In the rows, zero is written as 128.
Two labels a row:
[140 146  48 159 111 167 149 102 131 166 128 113 135 117 108 142 131 105
 121 133 126 134 100 133 162 138 134 112 230  97 146 187 133 126 121 132
 110 124 129 136 126 111 141 110 142 181 123 157 112 131] : Z, G
[155 148  58 120 131 112 117  91 139 125 124 122 132 121 195 128 117 155
 132 120 103 168 130 105 154  88  97 143  37 118 130 133 138 128  86 136
 129 175 124 131 128  36 118 114 116 148 113  51  99 146] : L, G
[123 124 247 132 140 114 112 109 138 110 101 137  79 156 132 149 124 115
 140 128 169 124 119 137 137 110 106 147  97 146 119 109 144 128 148 131
 148 144 143  84 130  99 119 160 130 120 148 146  87 107] : L, Q
[121 158  57 124 124 125 126 112 124 134 125 128 124 123 134  98 136 142
 109 132 128 148 132 118 135 104 117 119  88 118 115 139 129 136 137 145
 115 141 131 123 128  77 113 123 140 139 127  90 119 116] : L, G
[129 133  63 143 121 140 129 137 140 129 118 130 121 131 111 112 123 133
 140 138 103 140 137 121 127 126 122 103 121 112 151 147 127 114 129 124
 121 123 166 151 112 118 126 136 140 141 140 110 118 123] : Z, G
[136 153  15 144 125 162 121 110 163 145 116 114 138 111 113 135 126 139
 101 111 150 110 108 142 125 109 125 149 120 116 120 167 144 108 203 150
 137 105 130 100 119  60  89 116 118 152 190 180 122 123] : Z, G
[150 150  46 160 123 193 126 119 134 154 131 104 130 137 161 102 127 135
 110 164 126 145 154  87 126 126 122 120 190 118 149 160 121 119 147 135
 118 122 122 132 142 113 126 119 135 143 110 135 172 115] : Z, G
[144 132  99 110 149 120 111 109 131 112 112 124 112 112 134 139 125 118
 129 129 134 147 127 121 142 116 138 136  34 123 122 152 171 127 123 126
 139 136 134 123 129  63 122 126 129 125 144  87 107 137] : L, Q
[117 126  50 144 140 123 131 171 102 130 143 116 120 134 112 119 146  94
 107 139 134 138 120 132 127 125 106 108 128 122 128 166 139 138 145 122
 131 116 144 136 114  89 135 154 145 158 117 169 146 140] : Z, G
[174 124 207 141 133 109 118 122 131 153 119 132 124 125 104 157 129 117
 110  78 164 105 105 152 116 114 121 124 177 121 123 143 144 124 145 109
 130 134 157 104 114 147 121 116 146 122 157 172 148 115] : Z, Q
[138 139   4 135 111 156 137  99 123 126 122 122 123 118 145 119 116 151
 127 126  92 162 133 112 142 118 136 153 136 103  85 178 116 116 145 149
 150  81 138 143 122  52 101 115 106 164 140  87 116 137] : U, G
[150 135 141 114 134 124 128 121 140 137 144 145 129 139 142  70  68 157
 192 126 124 157 149 114 139 107 131 115   4 149 119 136 125 126 111 137
 146 144 134 120 138  79 131 123 101 141 108  99 110 136] : L, G
[125 113 116  99 131 123 139 108 114 103 162 146 134 135 155  95 125 126
 162 137  79 165 139 112 136 126 129 173  71 165 113 121 126 127 124 131
 126 119 141 127 137  99 130 120 116 103 124  66 135 130] : U, G
[ 87 144   9 131 103 128 136 116 104 103 114 126 154 110 149 110 140 142
 132 143  86 138 112 105 132 132 146 120 118 119 102 148 121 126  94 146
 141 105 140 155 112  98 111 111 134 136 131  45 102 126] : U, G
[118 139 207 155 136 149 127 126 121 123 142 135 141 142 139 112  94  98
 125 124 151 109 108 124 119 133 134 141 120 143 134 130 130 117 109 107
 123 146 127 134 129 156 132 147 173 129 112 187 140 131] : L, Q
[126 134  78 127 128 110 149 113 107 106 146 132 123 124 137 103 138 120
 143 137  98 158 160 102 143 141 131 127  74 178 116 139  96 124 107 131
 135 132 100 141 128  99 147 129 140 126  73  80 122 143] : L, G
[123 143   4 121 130 130 131 122 107 127 133 131 131 119 153 103 135 111
 116 147 105 145 133 124 155 129 125 123   4 155 116 160 140 129  84 120
 144 109 136 148 146  71 141 124 122 147 121 110 132 136] : L, G
[131 153   4 105 104 124 123 125 124  97 123 119 126  81 154  97 149 130
 144 135 115 151 131  99 100 122 139 130   4 137  99 131 135 129 132 131
 137 134 139 146 171  45  76 147 100 172 111  47  84 114] : L, G
[142 153   7 137 111 148 139 127 137 185 147  26 143 122 112 116 116 150
 103 123 137 146 123 129 126 131 129 147 252  83 150 178 126 123 128 160
 117 121 144 150 123 105 133 125 145 174 140 136 125 131] : Z, G
[123 252  22 133 117 125 124 112 130 150 132 100 139 133 137 132 109 125
  93 135 127 131 121 135 108 145 123 110 169 100  67 167 121 122 113 136
 118 123 156 146 132  83 120 132 161 153 145 123  77 126] : Z, G
[122 147  96 166 136 111 143 113 109 157 133 137 115 124 145 134 131  85
  77 122 144 127 106  63 114 147 109 101 209 115 170 200 140 133  81 115
 102 127 134 166 128 164 167 162 186 148 130 168 163 129] : Z, G
[139 106 163 148 104 133 118 121 126 126 112 194 118 132  92 145 119 142
 150 126 128 122 133 146 127 128 149 129 244 140 114 108 100 102 183 136
 129 134 107 100 143 187 136 112  99 103 123 140 149 137] : F, Q
[109 111 188 103 124 123 126 127 130  68 130 154 134 140 159 139 125 142
 185 112 145 133 147 126 142 119 128 148   4 171 110 134 136 125 150 118
 153 131 107  97 135  81 122  98 143  88 106 117 134 117] : L, Q
[148 125   4 112 112 156 142 111 116 113 115  96 110 116 137 105 128 153
 121 157 133 151 140 109 129 122 157 123  93 114 125 115 126 140 146 139
 155 107 136 175 130  63 109 132 113 149 130  74  85 129] : L, G
[140  86 173 105 118 131 108 127 131 118 155 115 160 132 127 133 132 168
 114 126 144 120 111 140 125 121  21 142   8 145  97  99 161 114 245 139
 131 136 136  64 130  61  80 131  89 129 142 169 133 100] : L, Q
[124 135 116 130 131 122 112  98 129 155 126 120 135 126 125 145 133  89
 131 111 136 116 115 145 120 159 108 116 252 114 116 182 143 131 136 146
 149 114 131 116 126 108 133 130 162 151 155 141 130 131] : Z, Q
[140 151 114 126 135 123 127 104 137 144 112 105 132 121 151 123 125 144
 112 131 123 137 131 119 132 132 132 120  97 117 121 103 120 129 130 131
 112 117 125 143 146  83 118 142 113 146 143 102 111 139] : L, G
[138 132  67 131 124 122 137 127 115 109 113 105 121 126 153 138 123 130
 150 155  59 156 107 107 158 120 125 138 136 126 135 130 101 125  50 117
 122 117 146 142 116 124 140 120 136 145 109  58 139 181] : U, G
[126 103 214 110 137 126 107 116 123 104 119 132 128 107 160 121 123 121
 146 117 131 154 132 132 131 137 130 153  19 149 103  95 138 135 131 126
 158 146 128 104 131  87 129  71 101  97 133  94 106 116] : L, Q
[109  92 140 105 115 100 136 131 143 101 119 147 146 123 162 125 130 123
 123 129 152 131 118 133 128  97 118 138   4 129 135 124 145 128 126 140
 136 148 152 126 142  81 104 132 124 131 140 100 111 116] : L, Q
[134 140 130  82 129 134 122 101 119 145 107 146 116 127 157 109 124 149
 135 131 118 121 138 115 132 118 109 118  90 103 118  99 120 133  93 116
 129 171 133 131 156 103 124 144 103 148 124  55  99 133] : L, G
[123 121  89 148 138 133 125 109 114 115 147 126 119   4 122 123 131 120
 142 118 123 134 130 123 142 124 111 120 252  72 136 162 116 130 121 134
 127 102 131 137 123 125 155 129 155 142 170 140 137 141] : Z, G
[ 90 131 104 120 114 171 125 103 139 139 145 102 139 121 121 119 124 159
 114 111 137 130 153 109 133 115 127 131  57 119 120 119 109 137 136 149
 156 148 132 109 131  88 106 109 106 165 101 104 100 146] : L, G
[125 130 118 148 149 118 118 130  35 125 137 128 110 128 127 164 129  73
  97 129 176 102  98 156 106 142 166 114 153 141 139 161 159 134 197 128
 159 116 151 124 141 141 139 152 166 118 180 226 161 120] : Z, Q
[133 145  56 128 129 127 115 124 134 128 135  88 118 117 150 112 121 147
 140 122 111 112 140 113 103 109 115 134   4 143 119 132 132 128 128 123
 136 136 138 138 132  59 135 141 104 130 115 105 123 109] : L, G
[119 115  47 129 138 102 168 131 100 126 120 141 115 124 142 125 121 132
 141 132  77 150 142 128 142 139 136 149 139 114 110 122 129 137  92 134
 134 114 126 147 135  53 124 121 141 133 130  54 134 126] : U, G
[123 146   4 116 107 125 133 117 131 129 137 104 134 104 159 133 133 125
 105 140  83 175 121 109 141 117 138 133  38 107 120 155 133 125 100 163
 137 132 174 163 135  37 106  94 141 172 133  38  87 123] : L, G
[145 112 218 138 154 115 117 143 142 146 117 119 136 114  98 173 145 144
 130 115 144  93 116 163 112 127 117 117 223 114 124 121 143 117 130 128
 114 138 122 108 123 179 122 134 141 119 170 162 120 122] : Z, Q
[115 132 167 113 106 118 132 138 152 146 108 136 131 123 142 116 126 189
 138 145 121 144 123 113 122 114 129 147   4 128  96 111 118 163 107 118
 157 150 120 130 123 105 120 174 102 155 110  67  92 136] : L, G
[139 112 200 114 126 139 101  87 144 126 117 111 137  98  91 165 125 147
 138 122 151  81 102 109 110 137 136 155 130 141 121 108 252 111 198 136
 116 150 132  76 136 147  90 140  90  85 158 205 122 126] : Z, Q
[147 155   4 137 117 151 129 120 133 120 128 108 122 113 120 127 126 192
 121 135 160 121 131 110 102  96 129 120 216 148 130 152 137 108 160 161
 125 120 132 141 102  96 114 128 135 165 159 140 149 132] : Z, G
[142 151  94 139 155 131 124 159 119 152 127 130 113 123 135 135 124 114
 146 121 131 145 122  97 141 135 124 114 227 114 141 153 128 138  88 128
 147 118 133 156 118 130 126 128 157 155 133 114 126 127] : Z, G
[157 131  42 120 116 129 120 119 136 142 123 108 153 133 136 102 111 161
 120 128 138 138 116 122 136 116 133 141  61 140 116 145 141 130 145 141
 142 129 128 117 183  51  84 133 138 138 163  83 117 125] : L, G
[109 138 154 114 141 114 119 121 132 105 124 132 159 147 148 150 127  83
 154 140  98 116 121 134 124 124  59 131   4 156 133 123 216 128 174  77
 134 125 138 108 147 113 131 128 177 126 152 196 140  99] : Z, Q
[135 135  20  91 129 113 164 102 119 101 118 105 115 111 142 136 129 125
 104 149 116 173 122 114 141 107 137 131  42 113 122 167 139 126  92 117
 144 132 146 160 128  51 109 121 175 149 149  39 109 115] : L, G
[143 114  73  98 145 143 134 127 122 108 119 115 134 125 148 109 138 144
 139 159 111 146 146 120 121 115 115 139  20 120 121 104 133 124 123 134
 127 125 129 130 130  76 114 136 112 127  93 105 120 126] : L, G
[103 136  74 132 130 112 124 105 111 114 138 140 131 108 153 104 138 113
 132 134 117 159 136 131 147 123 114 133  99 144 146 163 138 135  95 103
 126  36 138 130 135  86  80 118 152 120 139 111 145 116] : L, G
[141 163   4 137 118 111 142 113 129 121 144  84 126 122 110 150  90 119
  91 132 138 140 107 128 105 126 123 100 207  94 142 179 134 125 115 144
 116 121 176 163 148  86 119 110 162 181 182 110 115 120] : Z, G
[106 157 194 149 155  94 120 107 125 135 115 151 115 123 106 136 134 133
 121 126 137 118 132 142 131 140 144 123 198 131 128 126 145 141 112 127
 129 141 124 131 115 152 151 139 148 114 142 157 140 123] : Z, Q
[169 128  67 126 137 140 123 101 131 123 118 119 126 127 143 118 164 135
 124 142 112 150 132 121 133 123 113 121 111 128 123 146 125 132 141 152
 113 126 139 129 130 104 110 131 127 153 145  90 110 129] : U, G
[147 122  46 128  85 142 136 123 128 136 127 130 124 128 121  96 104 165
 160 134 128 156 196 105 150 110 116 134  87 140 112 117 112 138 138 150
 134 132 116 124 133  72 113 127 103 140  91  70 128 139] : L, G
[129 102 163 103  99 131 118 128 157 108 110 137 123 117 152 151 123 157
 135 108 143 111 127 125 128 118 136 150   4 143 107 117 152 125 175 123
 150 162 119 109 143 102 126 132  93 118 148 148 121 110] : L, Q
[130 154  21 125 123 132 159 143 109 102 126 132 129 120 130 114  84 110
 111 139 117 136 137 109 113 131 116 111 154 119 130 149 110 124 120 129
 115 106 139 166 113 142 130 126 152 146 123 106 119 146] : Z, G
[140 114 200 122 138 122 128 121 133 114 123 169 141 141 150 138 125 132
 131 119 138 121 122 179 141 124 117 136  78 147 134 106 117 118 133 136
 115 177 127  99 129  99 109 126 134  98 149 110 110 114] : L, Q
[155 145   4 119 109 190 143 109 158 102 140  98 151 143 124 101 118 135
 122 132 101 164 136 113 125 124 114 116  66 113  90 143 131 117 163 153
 125 118 142 143 151  62 104 128  96 162  89 102 121 128] : F, G
[133 110  59 127 119 111 117 130 138  99 116 127 142 120 141 121 120 145
 144 140 102 156 135 122 130  88 100 132  55 141  89 112 123 136 129 149
 142 107 138 124 131  79 123 122 115 123 129  87 127 120] : L, G
[151 129 115  92 117 174 131 136 149 103 143 143 101 134 149 107 130 172
 148 130 106 154 146 115 134 120 139 135   4 142 107  95 137 123 103 113
 148 160 118 115 138  65 118 131 100 133 107  71 101 121] : L, G

Two labels a row:
[142 140 140 130 134 115 126 151 153 133 149  92 134 125 152 118 126 133
 127 111 159 132 175 115 156 111 117 134 116 140 101 147 150 124  70 163
 139 115 120 140 145 153 126 148 129 149 137 167  64 125] : J, <27>
[124 124 132 146 142 119 112 155 146 125 143 101 157 139 182 145 152 132
 131 116 171 118 158 125 144 113 139 131 120 136 113 137 142 141 105 138
 120 127 126 150 130 131 132 142 139 169 148 140  83 121] : J, <33>
[134 123 152 135 164 142 131 159 136 136 146  92 131 131 156 144 135 125
 153  87 181 130 149 104 149 126 114 131  98 113 101 134 168 142 114 141
 144 117 121 144 147 155 120 154 134 147 145 114 104 106] : J, <29>
[157 107 131 126 182 134 145 145 136 120 113  87 136 107 163 152 130 122
 141  70 145 136 151  99 179  93 103 140 130 159  62 133 180 151  96 140
 153 109 109 119 142 124 125 189 127 115  97 141 144 107] : J, <27>
[130 140 133 133 111 115 129 152 144 120 134 124 177 145 147 130 116 160
 128 149 169 127 128 138  99 128 138 128 116 137 113 151 105 109  99  90
 125 138 153 120 133 121 131  99 130 170 167 148  72 152] : J, <30>
[131 120 131 118 124 115 126 142 125 119 140 102 126 121 149  67 126 125
 128 105 109 128 167 139 161 135 138 137 126 125 108 153 137 112 127 163
 127 114 147 138 126 141 103 133 113 131 134 141 105 148] : T, <33>
[102 139 144 134  88 123 112 160 111 130 147  88 140 124 164 152 116 121
 124 102 147 139 149  78 160 122 125 140 128 150  98 138 162 130  98 149
 148 113 135 148 119 139 129 133 145 130 124 137  98 146] : J, <33>
[155 138 133 134 123 126 129 137 120 104 114  56 123 121 161  76 122 125
 117 114 136 124 171 116 170 129 130 129 124 156 133 147 148 126 120 149
 138 115 149 139 132 144 140 153 109 133 156 135 107 140] : Y, <33>
[157 143 139 138 142 152 133 158 126 165 145 104 133 134 136 107 123 124
 125 106 157 137 158 109 147 145 102  73  90 155  87 136 146 135 177 121
 142 126 111 140 150 113 110 137 129 127 162 106 148 113] : T, <29>
[153 145 113 141 136 126 122 148 136 125 149  78 119 116 147  68 126 126
 110 117 145 141 186 127 137 155 124 128 130 138 122 141 133 119 127 134
 130 135 142 162 142 130 138 142 113 121 153 140  92 106] : T, <33>
[153 149 143 157  83 132 117 153 120 113 158  75 146 151 163  12 128 125
 124  99 132 109 165 129 154 138 158 119  85 139  75 179  80 132 121 128
 150 157 179 114 133 143 135  85 118 184 177 137  83 171] : T, <30>
[153 136 118 131  94 123 123 149 138 128 166  99 128 139 142  48 118 118
 110 137 162 120 147 196 115 158 144 115 101 140 116 159 102 122 137 132
 131 139 169 147 145 132 143 121 115 138 176 128  96 147] : T, <30>
[135 138 148 142 144 144 136 145 130 135 140 117 140 125 131  83 122 124
 150 131 150 125 155 136 143 135  96 116 101 123 136 139 124 135 162 142
 120 148 127 130 139 137 131 146 121 130 170 113 140 109] : Y, <29>
[107 126 147 116 164 143 158 150 139 118 107 144 133 140 151 121 109 129
 173 128 162 127 145 128 158 109 110 130  81 140 121 147 149 139 115 136
 113 125 113 147 170 147 135 130 141 148 143 124 119 109] : J, <29>
[132 143 126 123 158 134 131 146 112 127 155 107 117 115 136 116 130 127
 157 115 140 136 148 116 131 124  94 142 112 127 147 135 188 155 173 149
 117 111  92 151 147 154 114 159 131 126 117 107 150 102] : T, <29>
[138 137 147 123 107 125 113 143 149 126 138 102 116 145 161  60 119 105
 127 119 142 123 157 142 121 143 142 117 103 145 120 166 108 113 119 141
 122 120 155 131 144 133 133 107 119 163 155 138  92 154] : T, <30>
[140 133 133 131 100 116 116 125 146 134 145 134 140 152 176 134 129 132
 120 145 164 127 143 149 107 130 152 112 112 132 118 167  91 112 101 121
 122 140 151 140 135 134 140  99 128 166 158 124  64 133] : J, <30>
[126 134 141 124 165 130 138 150 121 121 132  97 138 124 162 103 145 112
 116 104 158 124 172 111 172  99  90 136 112 134  65 156 165 129  76 154
 136  99 143 117 145 139 119 183 106 133 126 147 148 123] : J, <27>
[125 126 119 122 149 108 131 154 161 122 138 112 142 139 147 168 172 124
 116 140 159 139 169 116 131 112 111 134 134 130 127 137 145 137  92 127
 116 128 128 134 137 132 136 161 120 139 158 135  93 117] : J, <33>
[153 126  97 122 136 113 134  98 104 133 114  88  98  88  82 151 135 116
  81 114  98 151 151 120 158 138 118 154 179 141 145 108 162 143 170 138
 145 109 121 139 145 122 129 201 117  59 128 125 163  97] : T, <27>

Both labels of each row:
[112 161  94 141 105 109 123 122 102 122 142 142  92 118 145  74 192 132
 167  58 129 116 113 124 123 104 187 128  97 143 140 142 116 177 123 120
  89 118 138  95 205 136 126 100 142 179 119  97 127 104] : X, simid
[135 110 160 146 124 131 115 127 130 109  44 164 128 126 109  99 128 142
 157  82 183 104 131 132 117 105 159  84 120 146 118 160 139 112 120 117
 132 118 128 164 118 126 121  86 125 133 121  99 140 130] : A, bopa
[122 119 185 104 126 148 155 130 123 133  61 126 139 135 102 133 137 139
 120 123 178 125 146 122 130 120  72 129 207 142 146 153 145 109 134 106
 111 118 126 162  71 128 113 126 126 124 122 144 185 138] : N, bopa
[122 112 108 134 154 119 157 100 121 146  58 143 118 118  89 108 151 119
 129  91 170 116 130 130 138 113 105 127 124 131 157 137 121 114 139  95
  99 130 118 126 170 126 121 131 123 146 134 140 134 126] : E, simid
[122 116 121 151 135 134 145 128 138 142  24 151 104 118  26 104 131 138
 129  54 199  92 153 134  97  81 158  86 110 139 143 180 108 137  87 132
 126 127 117 148 170  98 103 110 113 149 144 151 125 130] : X, bopa
[127 100 166 121 147 114 134 102 102 123  36 149 120 108  53 126 174 147
 134  62 213 125 139 127 137 105 139 107 190 143 167 187 138 130 142  85
  60 111 161 116  76 161 108 113 104 161 124 140 135 152] : N, bopa
[129 117 149 140 139 113 152 140 133 142  66 148 141 142 101 138 153 123
 121 118 168 131 152 142 139 109  68 149 133 123 123 135 170 103 152  96
 114 134 119 144 130 126 116 138 129 120 109 142 154 126] : N, simid
[128 133 120 159 145 133 121 128 138 117  62 132  91 108 121  90 165 136
 147  79 158 104 141 121 108 117 161 103  91 145 127 146 123 139 117 133
 139 127 139 143 186 112 116 104 117 156 137 111 117 116] : A, simid
[120 138 111 140 118 121 117 130 130 127 151 117 132 145 186 107 134 113
 158  98 142 125 122 125 148 158 157 138  61 127 128 110 154 122 136 123
 132 152 111  96 181 135 141  82 129 128 124 111 130 101] : A, simid
[128 100 127 120 145 130 135 124 127 117  56 139 131 136  78 130 110 107
 120 101 175 120 142 129 117 120 122 122 136 125 127 142 137 110 135 113
 118 129 122 134 117 112 102 115 120 134 120 132 142 133] : E, bopa
[102 151 129 181 121 143 121 153 144 113 116 145 124  93 180 123 188 173
 152 124 103 102 130 134 126 133 110 119  81 115 107 155 125 142 112 131
 159  95 105 144 200 133 132 134 112 152 133 111 125 118] : A, simid
[131 119 176 126 119 123 143 127 150 108 114 131 145 139 130 121 151 131
 144 110 161 133 126 126 130 113  98 129 150 136 128 148 162  94 137 100
 114 111 101 121  93  96 123 128 123 119 128 130 143 116] : N, bopa
[127 109 140 116 135 116 145 115 149 128  87 124 135 141  93 143 115 122
 106 114 160 116 135 131 131 100 119 157 151 122 116 121 125 110 139 121
 124 130 122 127 112 116 113 124 127 120 129 146 144 139] : E, bopa
[135 152 147 168  90 122 124 126 136  95 115 124 117 130 114 114 156 132
 120  75 139 112 111 124 112  67 156 118 123 132 103 156 127 125 109 137
 138 117 124 108 163 113 103 112 107 169 121 117 127 129] : A, kam
[132 126 146 143 114 149 128 137 144 121  70 154 130 125 112 115 142 140
 135  95 157 109 132 134 124 105 157 111 114 134 122 153 143 124 126 132
 140 119 103 143 137 123 109 107 124 139 125 122 132 127] : A, bopa
[134 134 156 159 120 150 116 132 145 108  82 139 118 124 143 121 143 141
 140 111 131 113 139 145 114 115 139 111 131 129 102 138 129 122 125 126
 146 127 137 137 138 122 115 115 117 135 124 129 130 131] : A, bopa
[129 106 110 136 139 120 130 116 143 139 108 116 141 149  85 144  69 102
 113 118 154 112 135 138 135 114 149 145  97  99 116 107 138 106 157 118
 126 151 121 128 143 103 112 113 139 120 155 135 111 142] : E, Notak
[129 115 122 136 145 129 126 130 146 149  95 135 131 129 146 134 117 140
 135 146 140 107 142 135 140 147  83 140 119 121 124 105 145 123 119 111
 139 151 122 130 138 134 131 150 144 109 129 139 139 120] : E, simid
[118 123 112 139 134 127 126 124 124 136  90 138 117 125 129 117 145 124
 141  90 151 116 161 132 130 121 151 100 100 120 140 142 116 139 130 120
 117 139 133  99 147 133 136  95 135 140 137 113 128 119] : X, simid
[130 124 151 139 122 142 129 135 144 116  77 137 129 117 119 109 126  90
 130 108 161 119 109 131 122 106 136 100 141 132 142 148 106 139 107 139
 136 117 114 134 126 125 120 159 115 133 122 133 133 140] : A, bopa
[130 120 157 109 144 116 154 110 117 123  76 139 136 141  81 118 136 118
 128 112 184 116 141 120 103  86  85 126 195 108 144 138 156 109 146 108
 123 129 126 151  88 122 114 132 108 125 115 141 164 116] : N, bopa
[124 146 144 172 119 130  82 130 161 114  67 128 131 105 173 112 154 132
 151  90 156 118 135 122 139 123 148 109  69 164 126 154 149 119 124 123
 162 120 102 108 175 124 107 101 119 137 124 111 128 110] : A, bopa
[122 138 161 118 119 130 141 123 126 116  82 142 146 132 123 118 148 137
 132  96 159 129 145 137 127 116  86 125 136 115 101 149 163 110 146 104
 122 118 117 133 143 130 113 111 112 124 109 126 144 129] : X, bopa
[123 141  83 166 121 128 136 130 152 109  54 127 118 129  92 125 112 130
 130 109 162  91 123 135 121  73 138 139 113 119  98 158 131 101 117 132
 130 113 100 161 141  99 111 108 107 132 120 140 124 140] : A, bopa
[168 117 106 146 140 118 136 135 142 132  89 138 135 135  87 148 116 122
 117 124 143 128 135 127 135 104 119 133 133 104 122 131 130 148 150 118
 130 128 102 142 135 116 113 139 125 122 141 144 117 140] : E, bopa
